Below are the code and all the weights of a small trained network. Each question names an input and a class and asks about switching units off, where a switched-off unit gives its printed mean instead of its output.

import numpy as np


def w(rows, s, z=0):
    codes = np.array(rows[::2]) - 128.0
    scale = np.full(codes.shape[1], s)
    scale[-1] = z or s
    return codes * scale


def f(y):
    return y / 2 * (1 + np.tanh(0.7978845608 * (y + 0.044715 * y**3)))


def log_softmax(a):
    a = a - a.max(-1, keepdims=True)
    return a - np.log(np.exp(a).sum(-1, keepdims=True))


def net(x, mask):
    res = np.array(x, float).reshape(1, 5) / 4 @ E
    y = f(res @ A[0][:, :-1].T + A[0][:, -1])
    res = res + np.where(mask, y, B[0][:, -1]) @ B[0][:, :-1]
    return log_softmax(res[-1] @ U[:, :-1].T + U[:, -1])


A, B = {}, {}
E = w([
[130,82,184,132,57],'x0',
[133,108,103,26,108],'x1',
[1,90,91,127,100],'x2',
[107,179,199,118,180],'x3',
[127,128,130,127,129],'x4',
],0.0073)
A[0] = w([
[106,137,86,124,174,55],'n1',
[74,107,122,135,116,71],'n2',
[125,114,138,196,137,95],'n3',
[66,125,129,123,120,66],'n4',
[130,129,129,69,121,9],'n5',
[170,89,83,166,66,93],'n6',
[77,108,120,131,131,65],'n7',
[133,121,127,76,127,27],'n8',
[203,118,152,130,129,88],'n9',
[111,146,177,107,141,27],'n10',
[126,125,138,199,123,35],'n11',
[127,115,135,186,137,59],'n12',
[136,139,75,99,182,101],'n13',
[182,148,142,128,123,39],'n14',
[128,133,152,236,119,19],'n15',
[130,148,70,126,201,10],'n16',
[131,129,129,132,126,9],'n17',
[142,106,142,9,105,39],'n18',
[126,107,138,138,152,1],'n19',
[156,126,136,130,137,61],'n20',
[85,144,232,94,149,88],'n21',
[133,118,115,135,115,25],'n22',
[124,156,135,125,101,48],'n23',
[123,108,179,125,83,123],'n24',
[130,87,197,135,86,61],'n25',
[72,112,131,131,123,36],'n26',
[182,118,138,123,149,63],'n27',
[154,114,63,149,92,56],'n28',
[78,134,121,131,110,24],'n29',
[176,132,131,117,148,68],'n30',
[132,100,201,112,52,34],'n31',
],0.015,0.006)
B[0] = w([
[174,179,85,160,93,156],'n1',
[175,159,144,93,84,182],'n2',
[71,177,143,107,154,178],'n3',
[167,168,145,85,87,179],'n4',
[70,118,72,73,155,117],'n5',
[239,164,139,85,214,241],'n6',
[165,140,136,86,86,164],'n7',
[80,126,84,84,155,115],'n8',
[149,134,160,90,59,245],'n9',
[164,72,64,89,168,123],'n10',
[63,145,89,82,155,147],'n11',
[72,145,103,104,143,137],'n12',
[114,185,124,200,136,218],'n13',
[151,97,111,76,69,166],'n14',
[40,158,117,63,168,206],'n15',
[127,153,30,183,121,181],'n16',
[108,73,15,74,114,79],'n17',
[10,171,149,66,196,235],'n18',
[129,108,35,90,148,80],'n19',
[128,107,93,109,95,116],'n20',
[252,124,131,77,213,252],'n21',
[141,89,58,103,140,87],'n22',
[125,106,79,128,129,86],'n23',
[119,167,114,191,109,210],'n24',
[149,151,64,213,107,202],'n25',
[155,131,121,86,78,154],'n26',
[144,140,122,98,78,172],'n27',
[183,90,121,90,188,166],'n28',
[150,116,101,77,84,134],'n29',
[154,151,113,107,78,168],'n30',
[115,180,66,241,103,218],'n31',
],0.03,0.0034)
U = w([
[116,135,136,96,83,115],'0',
[52,139,121,108,170,93],'1',
[110,134,80,184,142,143],'2',
[110,129,159,136,151,248],'3',
[149,102,118,120,195,99],'4',
[77,8,177,170,128,111],'5',
[87,19,91,116,128,83],'6',
],0.011,0.014)

Each question gives the input, the list of numbers given to net, and the class t.
The units are the neurons (one row each of A and B). Each row of codes is followed by its name. A weight is (code - 128) times the scale printed after its matrix; where a second scale follows, it is the last column's (A, B and U).
mask holds one flag per neuron, in row order. A switched-off neuron (its flag False) gives its mean, the last column of its row in B, instead of its output. The means were averaged over made-up inputs and are rounded, as every weight is.
A unit's drop is (log p(t) with every unit on - log p(t) with that unit switched off) / (log p(t) with every unit on - log p(t) with every unit switched off).
The circuit of an input: a set's keep is (log p(t) with only the set's units on - log p(t) with every unit switched off) / (log p(t) with every unit on - log p(t) with every unit switched off). Starting from the 12 units with the biggest drops (on a tie, the unit counted first), units are removed one at a time, each time the one whose removal leaves the highest keep (on an exact tie, the one counted first), for as long as the keep stays at least 0.8.
units of the circuit, in order: the units of the circuit, biggest drop first
k most important neurons: the k neurons with the biggest drops, biggest first
drop when u is switched off: that unit's drop, to one decimal
input [-2,6,5,-2,4], class 1: units of the circuit, in order : (n18)
input [5,-8,8,5,-5], class 0: 4 most important neurons : (n2, n4, n26, n7)
input [8,7,6,-6,-8], class 2: 2 most important neurons : (n31, n25)
input [8,-5,8,1,1], class 0: 3 most important neurons : (n2, n4, n26)
input [4,-6,2,7,-5], class 4: 2 most important neurons : (n21, n18)
input [8,2,4,8,1], class 2: 4 most important neurons : (n31, n25, n24, n6)
input [4,2,2,2,-4], class 2: units of the circuit, in order : (n31, n9)
input [-6,-5,3,1,-5], class 2: 2 most important neurons : (n16, n18)
input [8,-2,8,7,-1], class 0: 2 most important neurons : (n4, n2)
input [3,2,-6,1,3], class 0: units of the circuit, in order : (n9, n14)
input [1,-5,3,-4,-2], class 1: 2 most important neurons : (n15, n21)
input [2,-4,-4,-5,-3], class 4: 2 most important neurons : (n6, n28)
input [0,5,-2,5,-4], class 1: 2 most important neurons : (n18, n6)
input [4,-7,-3,8,6], class 4: most important neuron : (n21)
input [7,-5,-8,6,-5], class 0: 2 most important neurons : (n9, n14)
input [5,3,-1,1,3], class 2: 3 most important neurons : (n31, n25, n24)
input [-3,2,-2,-8,5], class 4: 2 most important neurons : (n6, n28)
input [-6,-5,-2,-8,-7], class 4: 2 most important neurons : (n6, n28)
input [-3,5,0,-8,-7], class 4: drop when n28 is switched off : 0.2
input [0,8,5,0,0], class 1: units of the circuit, in order : (n18)
input [-6,-5,3,-8,1], class 4: drop when n6 is switched off : 0.3
input [-1,1,0,8,4], class 4: drop when n21 is switched off : 0.4
input [-2,-2,-8,7,-3], class 0: drop when n23 is switched off : 0.0
